In the rows, 128 means zero.
Each row of numbers belongs to one of the nodes below and depends on some of the facts about them. Some rows are named. Which node is each other row?

There are 3 kinds of fact about the nodes: Ω, α, ε.
[groro,migi,femim,notaske,riskol,toskes] Ω fludras
[stetek,soplim,keskem,ropi,stogrubir,stoden,graklune,drizen,troligar] Ω bedopu
[brabre,nifle,potras,lidi,ditresim,siste,rakuzak,kilem] Ω netri
[fusti,bagek,ploflel,bradruk,katoplol] Ω vozem
[sofak,bremik,dudros,geplavem,flaplosen,zestik] Ω stabrin
[droples,dresas] Ω ploklekek
[dabe,novum] Ω legre
[misto,zatral,sipi] Ω flodri
[luro,zanan] Ω legok
[grirum,zostur] Ω rinun
[lutrun,mukles,flaplal,skiza,kletum,vozes,ruluno] Ω drimo
[fabri] Ω bestidrul
[kesas,trasis,traplafler,skulim,dolol] Ω kloklidrak
[zukli,rigru,traplir,deklal,flibo] Ω stofor
[brifer,plumu,pokla] Ω plusaki
[zista] Ω nuplun
[klazu,drevadra,lames,duroskil] Ω sezi
[paplabam,dratu,skibra] Ω kestan
[fiklikli,rifis,pulo,pegre] Ω vaskestas
[bresen,muketrel,kladro,plubu] Ω gilik
[bremir,domem,brunak,gotro,skudraklon] Ω ploda
[fladul] Ω vitriflek
[goduk,dupi,gregi] Ω vagrum
[brosin] Ω nade
[dutos,pleklel,nerom] Ω gratrus
[bredras,kugul,podrede,brezipos,klikik,skagir] Ω giste
[bratru,povun,brolom,niflo,gegil,puron] Ω tenofle
[lubrok,koben] Ω brebres
[zopel,stibe,mefan] Ω skabrel
[gastego,klidi] Ω kludril
[gorin,pekas,nufu,plomim,lisu] Ω zaflen
[trigrim] Ω trabek
[klebo] Ω troti
[neken] Ω flofil
[mapak] Ω guple
[lupun] Ω dridri
stetek α keskem,ropi
brabre α kilem,siste
fusti α bagek,bradruk
sofak α geplavem,zestik
nifle α kilem,lidi,rakuzak
bremik α zestik
dabe α novum
luro α zanan
grirum α zostur
lutrun α kletum
zukli α traplir
dudros α sofak
lidi α potras
klazu α drevadra,lames
flaplal α vozes,kletum
paplabam α skibra
bremir α gotro
keskem α graklune
ditresim α potras
skiza α lutrun
dratu α skibra,paplabam
goduk α dupi
siste α brabre
trasis α kesas,dolol,skulim
bredras α brezipos
rakuzak α lidi
traplafler α kesas,skulim
ploflel α katoplol,fusti
bratru α niflo
lubrok α koben
bradruk α katoplol,fusti
povun α brolom,gegil
skibra α dratu,paplabam
zatral α sipi
kugul α klikik
femim α notaske
zopel α mefan
gastego α klidi
gorin α lisu
pekas α nufu
ropi α troligar,drizen,stoden
domem α brunak,skudraklon
katoplol α ploflel,bagek
podrede α klikik
muketrel α bresen
notaske α toskes
vozes α mukles,lutrun
stogrubir α troligar
stoden α stogrubir
klikik α skagir,podrede
brolom α niflo
nufu α plomim,gorin
drizen α graklune,stetek
skulim α kesas,dolol
geplavem α flaplosen
niflo α gegil,bratru
koben α lubrok
traplir α deklal
gregi α goduk
flibo α traplir
plumu α brifer
lisu α pekas
skagir α brezipos,podrede
gegil α puron
pokla α brifer
troligar α stogrubir
pulo α pegre,fiklikli
puron α brolom
zestik α flaplosen
toskes α riskol
nerom α dutos
sipi α misto
plubu α muketrel
dolol α trasis,traplafler
[groro,fusti,sofak,droples,misto,potras,lidi,zista,klazu,rigru,fiklikli,bremir,keskem,fladul,dratu,goduk,trasis,migi,bredras,rakuzak,ploflel,lubrok,bradruk,skibra,rifis,zatral,kugul,zopel,katoplol,klidi,muketrel,brezipos,stibe,trigrim,nufu,drizen,kilem,koben,deklal,plumu,lisu,zostur,gotro,klebo,troligar,pulo,puron,mapak,skudraklon,dolol] ε a
[stetek,brabre,soplim,dabe,luro,lutrun,zukli,bagek,drevadra,flaplal,siste,lames,ropi,domem,notaske,stoden,graklune,riskol,plomim,skulim,niflo,duroskil,traplir,skagir,pegre,neken,sipi,plubu] ε b
[nifle,brifer,paplabam,bresen,brosin,povun,femim,gorin,novum,zanan,stogrubir,klikik,brolom,kladro,geplavem,brunak,mefan,pokla,ruluno] ε c
[dresas,bremik,grirum,fabri,kesas,dudros,mukles,ditresim,skiza,dutos,traplafler,bratru,kletum,dupi,gastego,pekas,podrede,vozes,flaplosen,gregi,flibo,gegil,pleklel,zestik,toskes,nerom,lupun] ε d

Some rows with their names:
nifle: [154 149 117 125 140 147 147  95 158 157 102 149 143 158 186 150  97 156
 129 152 134  91 143 221  97  81 171 154  71 145  88 109 141  88 116  85]
lupun: [149 121  85  97  89 183 113 118 116 126 138 128 159 130 117 125 141 163
  77 158 147 161 125 109  60  62 151 170 106  54 128 111 176  80 168 131]
nade: [151 111  83 131 118 117 164  89 129 137 122 122 120 133 117 132  88 149
 171  99  91  94 118 116 106 153 115  99 114  91  86 121 168  99  99 134]
bedopu: [141 107 106 145 127 105 171 108 132 122 106 110 108 159 104 117  72 148
 163  93 102  91 134 114  86 135 122  80 100  68 100 111 173  56  77 142]
keskem: [119 116 128 136 132 114 142 129 107  72  99  77 135 127  86 115 132 136
 144  98 137 120 174  83 110 146  98  94 102  81 132 119 140  37 129 125]
lubrok: [153 115 135 141 100 125 133  98 147  94  81  86 159  85  89 110 132 185
 164  98 107 118 177  78 117 148  66 112 155 101 125 134 122  59 189 115]
femim: [155 132 106 135 109 151 123  60 178 143 125 152 134 182 155 132 119 180
  99 145 106  79 154 233  73 111 122 150 115 136 139 134 160  93 109  89]
grirum: [139 132 102 125  77 177  75 122  95 129 142 150 164 134 109  83 128 162
 105 156 160 167 121 125  83  39 170 157 119  54 116  98 183  99 177 116]
geplavem: [185 140  97 121 135 172 165  87 166 143 130 135 104 151 149 123  96 188
 123 144 138  82 157 216 115  94 145 155  89 117 149 120 128 113 117  91]
flaplosen: [175 128  71  92  92 204 143 126 131 122 147 107 133 100 113 116 123 172
  74 167 166 148 133  96  78  69 148 181 102  46 151 103 158  89 178 127]
klazu: [127 116 111 148 120 114 119 100 114 116 121  72 168 108  97 132 154 113
 144  99 122 123 162  98 124 158 104 119 106 111 111 114 133  74 144 128]
lames: [168 136  84 119 178  78 187 116 153 129  82 100  89 140 130 152 110 161
 155  90 116  39 151 156 171 182  79  97  94 179 131 173 140  87  88 118]
kestan: [150 112  81 130 119 116 162  91 130 136 122 120 120 133 116 131  91 150
 171 100  91  95 119 116 107 153 114  99 115  90  86 120 168 100 100 136]
lutrun: [147 113 123 132 143  68 136  89 117 129  75 131  99 151  94 136 114 170
 161  82 123  26 129 177 170 170  76  95  74 194 104 161 146 102  84  99]
gegil: [146 122  80  95  97 170 101 122 113 137 132 135 178 145 120 130 159 160
  81 152 129 175 123 110  58  53 155 165 119  61 126 128 182  80 169 140]
plomim: [165 139  83 120 181  80 183 119 143 126  88 104  85 144 130 145 110 158
 161  92 121  42 149 158 180 179  84  95  93 178 128 169 143  94  85 116]
giste: [151 113  79 124 131 110 161  97 126 141 118 127 132 143 121 138 103 152
 180  93  78 111 119 115 109 144 118  94 124  92  86 134 168 101 104 143]
flibo: [135 124  92 124  82 175  79 108 108 143 154 128 178 143 117 119 147 134
  77 154 149 167 124 133  64  60 166 171 102  61 115  97 183  91 157 131]
skabrel: [151 111  81 131 119 117 163  90 128 137 123 121 119 133 116 131  90 150
 171  99  90  94 118 115 106 153 115  99 114  91  87 121 168 101 100 134]
toskes: [147 120  77 103  69 183 104  98 144 122 141 125 161 131 117 126 146 164
  49 167 133 145 132 108  39  86 123 177 127  64 143 119 190  71 169 127]

Rows to name:
No name comes twice in this set of rows, the named rows included.
[168 111 111  95 125 149 151  80 127 145  98 168 116 168 118 140 122 202
 114 138 126  68 123 209  93  81 139 150  59 141 131 139 136 104 107  87] : ruluno
[157 135  82 130 152  80 167  94 170 115  86 108  86 145 129 139 110 166
 135 101 105  22 157 159 152 203  52  99 123 186 137 179 163  82  92 107] : riskol
[171 138  86 104 149 153 162  97 148 147 118 150 116 172 152 138 119 179
 116 144 123  89 143 211 101  89 149 148  84 130 143 140 144 101 105  99] : gorin
[141 121 106 116  74 181  82 107 117 129 143 134 173 137 116 117 140 160
  86 152 145 166 130 127  60  60 150 166 118  55 117 102 179  86 169 124] : gregi
[141 113 142 150 134  68 115  78 118 136  83 129 113 157  97 137 116 163
 169  74 123  34 136 196 170 167  81  95  75 193  92 150 143 105  81  98] : flaplal
[136  98 116 106  57 174  73  91  91 134 131 147 173 135  83 124 149 168
  75 150 151 146 105 127  57  53 148 172  81  71 108 101 175  90 161 118] : skiza
[156 135 108 125 139 137 124  85 147 158 116 164 150 196 156 137 133 175
 129 129 101 109 146 233  95  78 153 139 106 134 123 145 153  99 109 104] : povun
[163 138  88 108 148 138 145  96 144 152 107 166 137 191 155 137 132 183
 122 138 103 101 140 214  95  80 149 139 106 136 136 158 154  96 112 104] : brolom
[152  83 102 117  99 114 159  74 103 143 105 133 118 126  78 142  98 168
 165  93  96  73  95 111 103 144 107 107  76 104  76 120 156 105  97 127] : drimo
[143 125 104 149 117 135 137 107 120 104 130  62 140  84  92 110 131 127
 149 107 144 113 169  89 145 161 102 124 109 100 128 106 122  87 154 117] : sofak

Now the same nodes, written a new way:
Some nodes and their rows:
novum: [131 136 144 185 169 125 141  94 121 144 127 121  75 136 144  54  73 118
  91 130 179 131  69 112 171 140 102 130 113 166  98 118]
brosin: [138 143 149 182 167 113 141  95 133 155 138 124  86 147 144  60  72 126
 117 124 164 126  83 119 170 141 114 128 113 162 103 112]
goduk: [132 152  99 179 150 120 121 125 139 150 118  95 134 137 141  87  70 126
 118 123 177  98  78 111 163 149 100 131 103 117 116 122]
ploda: [136 143 142 202 164 131 153  99 132 148 121 113  77 127 147  83  84 123
 156 104 159 115  84 119 196 126 116 113 114 151  86 116]
flaplosen: [126 146  79 174 155 147 139 112 133 132 146  83 107 155 155  61 103 133
 105 146 191 110  86 123 182 151 111 117 105 108  95 109]
gastego: [121 153  70 189 142 137 150 128 119 133 119  99 120 160 144  74  88 103
 113 149 156 128 111 109 178 151 120 128 107 124  97 111]
plomim: [129 164 128 167 155 106 126 105 133 156 149 114  88 148 164  49  46 135
  98 134 202 131  50  98 159 155 102 111 124 156 118 108]
gorin: [139 144 151 177 162 121 134  96 134 143 133 125  83 144 140  56  73 125
 107 125 162 126  77 116 169 143 107 118 116 163 100 110]
zopel: [136 162 101 183 136 116 114 131 137 125  99 114 129 127 132  87  68 111
  99 137 148 106  84  91 169 149  87 133 100 116 115 131]
fusti: [131 146 104 179 157 123 126 129 135 150 120  94 136 137 145  91  80 128
 111 122 196  99  80 105 169 149 100 140 104 119 130 131]
mukles: [120 151  98 187 189 172 149 136 131 152 140  78 123 162 149  32  82 138
 100 125 147 104  78 111 177 157  98 112 116  97  87 105]
stibe: [131 152  98 178 151 121 120 124 139 151 119  93 135 139 142  88  68 126
 120 122 178  99  78 112 161 150 102 130 104 118 116 122]
klazu: [135 155 102 173 148 114 122 124 148 157 127  92 147 150 140  94  68 129
 144 116 168  96  90 119 156 153 114 119 110 119 117 113]
bradruk: [131 146 104 178 156 122 126 129 136 149 119  93 136 137 146  91  80 127
 110 122 196  98  80 105 169 148  99 140 104 120 130 131]
bremik: [135 160  82 180 142 127 137 119 143 127 140 102 117 161 149  71 103 126
 121 151 152 112 109 116 185 153 118 119 104 106 101 110]
stetek: [145 179 117 176 152  79 150  93 134 168 151 109  97 155 136  41   9 129
 140 153 192 131  65 104 153 138 117 133 103 153 106 124]
ditresim: [120 133  83 155 137 144 138 129 141 156 158  95 133 145 161  63  75 115
 113 130 144 124 127 104 173 131 125 122 102 111  92  96]
neken: [134 169 128 177 152  88 132 108 137 167 151 122  97 153 165  59  45 133
 115 136 186 131  68  97 163 153 112 122 122 154 123 111]
misto: [132 145 103 174 162 129 122 124 138 157 128  86 129 135 147  81  73 138
 114 117 200  92  67 115 166 145  96 136 102 114 123 123]
kilem: [114 119  97 152 149 138 119 121 143 173 145  77 145 121 163  82  54 119
 104 111 190 110  84 109 146 136 109 123 103 121  98 113]

Name these rows:
No name comes twice in this set of rows, the named rows included.
[146 155 153 178 152 103 133  97 146 148 135 134  95 154 135  64  67 125
 136 124 129 125  96 118 165 145 119 113 116 160  99 104] : pokla
[131 152  80 176 148 136 137 115 139 129 143  93 111 159 151  66 103 130
 113 149 171 111  98 120 183 153 114 118 104 107  99 109] : zestik
[130 152  90 175 153 127 109 114 138 159 124  86 119 133 141  74  59 137
 119 120 182  91  56 130 155 147  93 123 101 112 101 108] : fiklikli
[130 173 147 191 183 102 138 120 144 178 150 118 114 163 164  38  37 138
 108 127 144 126  61  89 158 168 103 110 134 138 108 112] : lutrun
[130 122 152 162 151 109 137  98 146 172 158 125 106 135 159  65  57 114
 115 117 140 139 113 108 158 129 129 125 112 162  92 105] : nifle
[125 118 142 182 156 134 148  98 139 170 144 110  86 105 166  77  66 116
 142  98 149 124 100 111 188 108 121 118 107 145  73 110] : netri
[140 158 107 179 148 108 121 130 147 152 122 105 140 140 140  92  74 131
 130 122 162  94  92 107 169 147 104 137 101 112 129 124] : zatral
[139 165 102 174 137 111 114 126 152 145 117 103 143 145 133  91  63 124
 140 123 143  98  91 112 157 152 107 114 107 116 111 113] : plumu
[133 172 122 179 151  90 130 118 122 175 140 130  93 157 158  61  43 132
 119 127 188 129  71  99 165 147 110 137 120 163 140 102] : skagir
[139 165  94 180 140 107 107 120 147 154 118 104 130 139 134  84  59 130
 134 126 144  93  80 122 158 149 100 125 100 109 107 109] : pulo
[129 157 131 175 166 100 137 109 128 167 155 113  93 149 172  56  57 137
  97 132 221 130  58  93 168 152 106 131 122 157 135 119] : bagek
[133 169 119 174 155  95 119  97 135 174 156 115  81 148 164  45  36 145
 113 133 190 124  45 115 156 152 104 116 119 148 109  97] : pegre
[128 147 100 167 150 135 117 122 139 141 117  86 133 137 139  83  70 124
 111 120 188 100  68 112 156 153  97 112 110 123 109 118] : deklal
[141 143 149 183 162 100 137  84 144 145 143 124  86 148 149  69  86 128
 114 136 167 126  84 123 169 151 119 121 114 158  98 118] : geplavem
[123 137 104 164 161 144 128 125 136 147 126  74 142 144 147  88  78 125
 114 113 218 101  70 112 155 155 106 115 114 130 118 123] : skudraklon

The same nodes again, as new rows of numbers:
Some rows with their names:
flodri: [136 201  99 156 102 115 112 176 170 211 135 100 147  77 128 127 128 136
 111 200  97 179  88 213 165 111  83 170 151 110]
misto: [148 135 144 124 104  62 116 138 148 132 128 114 112 111 107 131 127  78
 102 134 102  89 137 144 139  91 137 135 135 111]
zopel: [133 140 147 144 122  55  87 132 141 105 111  86 144 105 113  95 142  68
 100 114 105 102 128 150 150 135 108 113 139 113]
gregi: [121 127 117 119 133  92 140 123 107 118 122 117 109 117 136 119 144 109
  86 116 138  95 110 139 105 130 127 107 116 143]
goduk: [145 144 136 113 125  63 108 133 138 134 119 112 116 123 118 118 133  79
 105 134  94 113 113 142 149 107 128 120 132 129]
gotro: [146 142 168 137 112  58  95 134 148 107 122 113 121  92 138 111 129  60
 127 139  98 118 136 147 141 108 120 116 132 111]
nade: [135 197  92 153 108 121 112 168 174 217 134 109 136  80 129 130 124 153
 113 197  99 174  82 219 164 100  93 179 151 123]
vozes: [110 140 145 143 133  86 177 119 131 139 133 131 107 122 134 111 135 128
 115  74 155  77 120 152 120 117 155 125 126 168]
ditresim: [130 116 125 133 122 105 118 128  97 112 142  81  96 142 162 125 124 121
  66 116 151 113 138 124 138 127 133 105 107 140]
gratrus: [136 210 106 160  91 112 112 179 165 207 128  92 150  72 130 125 135 123
 111 201  95 181  98 201 166 116  75 168 155 100]
gastego: [122 115 123 132 156 100 118 113 111 113 118 113 122 110 155  92 131 115
 109 107 138  89 116 154 114 147 117 108 115 156]
zaflen: [139 203 102 157  97 117 113 176 169 207 128  99 148  71 132 123 131 129
 112 200  89 178  90 209 163 117  78 167 153 105]
bedopu: [ 69 221  97 140 106  86  62 177  96 212 112  85 153  99 103 145 133 139
 155 213 121 177 119 197 151  87  52 230 124 143]
graklune: [132 143 130 106 121  50 110 124  75 154 119 124 142 128 115 138 154  81
 126 145 155 133 177 118 113 113 106 160 120 124]
droples: [144 128 122 116 143  73  98 120 147 142 121 122 107 125 113 116 122 109
 104 126 100  95 102 158 146  96 142 129 128 145]
fiklikli: [154 135 142 110 132  65 110 128 141 163 137 133 116 116  98 110 138  86
 110 138 107 105 122 120 160 110 128 122 135 112]
muketrel: [144 143 135 123 121  57 108 136 135 144 124 102 136 115  90 104 151  70
  91 127 106 101 130 123 162 127 112 116 143  99]
rinun: [135 199  94 153 109 120 109 170 172 216 133 106 142  80 131 129 124 148
 114 196  95 172  84 217 165 109  89 173 150 120]
nifle: [181  92 100 123 166 104 128  99 108  90 114 125 147 182 173 149 148 131
  72 110 165 164 178 141 127 127 157 141 115 152]
bagek: [172 128 135 126 110  70 139 124 127 132 122 121 143 110 141 135 141  71
 106 132 133 112 178 145 114 127 126 139 134 111]

Rows to name:
No name comes twice in this set of rows, the named rows included.
[186 101 116 113 159  81 154 101 113 126 115 161 177 137 125 129 176  98
  98 116 161 132 194 112 123 146 134 151 136 108] : bresen
[120 110 144 129 132  89 136 116 117 130 156 143 104  87 113 112 161 112
  94 127 167  92 128 118 107 117 138 118 125 111] : dutos
[141 124 111 102 151  62 128 109  69 112  94 141 172 153 118 155 180  93
 118 131 169 147 197 112  99 129 118 172 116 135] : stogrubir
[197  96  96  96 168 101 160  96 126 134  98 178 143 158 164 154 136 121
 119 121 135 127 175 147 112 120 157 159 112 159] : brunak

